Below is a small trained network, with its code and all its weights. Each question gives an input and a class and asks what happens when units are switched off, that is, made to give their printed mean instead of their output.

import numpy as np


def w(rows, s, z=0):
    codes = np.array(rows[::2]) - 128.0
    scale = np.full(codes.shape[1], s)
    scale[-1] = z or s
    return codes * scale


def norm(h):
    return h / np.sqrt((h * h).mean(-1, keepdims=True) + 1e-5)


def f(y):
    return y / 2 * (1 + np.tanh(0.7978845608 * (y + 0.044715 * y**3)))


def log_softmax(a):
    a = a - a.max(-1, keepdims=True)
    return a - np.log(np.exp(a).sum(-1, keepdims=True))


def net(x, mask):
    res = np.array(x, float).reshape(1, 4) / 4 @ E
    u = 0
    for l in range(4):
        y = f(norm(res) @ A[l][:, :-1].T + A[l][:, -1])
        res = res + np.where(mask[u : u + 4], y, B[l][:, -1]) @ B[l][:, :-1]
        u += 4
    return log_softmax(norm(res)[-1] @ U[:, :-1].T + U[:, -1])


A, B = {}, {}
E = w([
[132,73,180,143,133,60],'x0',
[156,79,2,109,82,106],'x1',
[173,94,157,68,82,144],'x2',
[113,195,71,129,142,34],'x3',
],0.0082)
A[0] = w([
[209,112,146,184,82,70,89],'0.n0',
[133,147,98,117,58,191,8],'0.n1',
[89,2,117,98,7,68,80],'0.n2',
[122,188,128,122,181,167,31],'0.n3',
],0.0082,0.0016)
B[0] = w([
[167,93,100,125,120,164,159],'0.n0',
[70,119,109,128,155,177,162],'0.n1',
[179,7,146,103,144,116,253],'0.n2',
[116,37,192,99,118,40,163],'0.n3',
],0.012,0.0051)
A[1] = w([
[142,89,164,125,88,106,68],'1.n0',
[152,154,254,168,121,179,69],'1.n1',
[123,136,53,81,115,38,193],'1.n2',
[208,68,154,172,155,126,4],'1.n3',
],0.0061,0.0013)
B[1] = w([
[188,174,166,90,182,57,169],'1.n0',
[102,110,254,97,82,57,239],'1.n1',
[102,182,62,222,173,102,253],'1.n2',
[124,129,146,80,139,47,209],'1.n3',
],0.0077,0.0024)
A[2] = w([
[121,117,69,91,96,183,3],'2.n0',
[109,154,39,128,123,15,190],'2.n1',
[61,147,255,109,100,153,151],'2.n2',
[113,93,98,173,78,160,149],'2.n3',
],0.01,0.0018)
B[2] = w([
[32,82,167,129,78,190,154],'2.n0',
[208,127,117,207,90,144,234],'2.n1',
[104,252,141,67,93,83,254],'2.n2',
[91,127,194,98,117,95,147],'2.n3',
],0.012,0.0071)
A[3] = w([
[227,36,66,71,153,104,2],'3.n0',
[133,218,202,22,173,141,190],'3.n1',
[1,68,74,45,106,126,95],'3.n2',
[31,112,124,82,76,190,115],'3.n3',
],0.0082,0.001)
B[3] = w([
[74,75,162,38,238,109,242],'3.n0',
[89,228,254,119,152,106,254],'3.n1',
[104,165,6,109,133,168,175],'3.n2',
[57,164,73,148,106,216,181],'3.n3',
],0.0091,0.006)
U = w([
[201,129,62,243,129,75,140],'0',
[117,195,201,86,134,62,251],'1',
[75,103,53,108,109,213,3],'2',
[189,4,126,38,201,62,121],'3',
],0.012,0.0023)

Each question gives the input, the list of numbers given to net, and the class t.
The units are the neurons (one row each of A and B). Each row of codes is followed by its name. A weight is (code - 128) times the scale printed after its matrix; where a second scale follows, it is the last column's (A, B and U).
mask holds one flag per neuron, layer by layer. A switched-off neuron (its flag False) gives its mean, the last column of its row in B, instead of its output. The means were averaged over made-up inputs and are rounded, as every weight is.
A unit's drop is (log p(t) with every unit on - log p(t) with that unit switched off) / (log p(t) with every unit on - log p(t) with every unit switched off).
The circuit of an input: a set's keep is (log p(t) with only the set's units on - log p(t) with every unit switched off) / (log p(t) with every unit on - log p(t) with every unit switched off). Starting from the 12 units with the biggest drops (on a tie, the unit counted first), units are removed one at a time, each time the one whose removal leaves the highest keep (on an exact tie, the one counted first), for as long as the keep stays at least 0.8.
circuit, biggest first: the units of the circuit, biggest drop first
k most important neurons: the k neurons with the biggest drops, biggest first
top k neurons in layer l: the k neurons of layer l with the biggest drops, biggest first
drop when u is switched off: that unit's drop, to one decimal
input [8,6,-5,5], class 0: circuit, biggest first => [2.n1]
input [2,-5,-8,5], class 0: circuit, biggest first => [2.n1 3.n1 2.n2]
input [-5,-2,6,4], class 2: 3 most important neurons => [1.n1 0.n1 1.n0]
input [-4,-1,6,-1], class 2: 3 most important neurons => [0.n1 2.n0 3.n3]
input [-8,-6,-3,7], class 0: 2 most important neurons => [2.n1 1.n1]
input [-6,-1,5,2], class 2: 2 most important neurons => [1.n1 2.n0]
input [2,-2,6,6], class 0: 4 most important neurons => [2.n1 1.n2 0.n2 0.n3]
input [-8,-1,-1,-2], class 2: top 3 neurons in layer 1 => [1.n1 1.n0 1.n3]
input [4,0,2,-3], class 3: drop when 0.n2 is switched off => 0.1
input [6,3,2,8], class 0: drop when 0.n3 is switched off => 0.2
input [-8,4,-6,1], class 0: drop when 1.n2 is switched off => 0.2
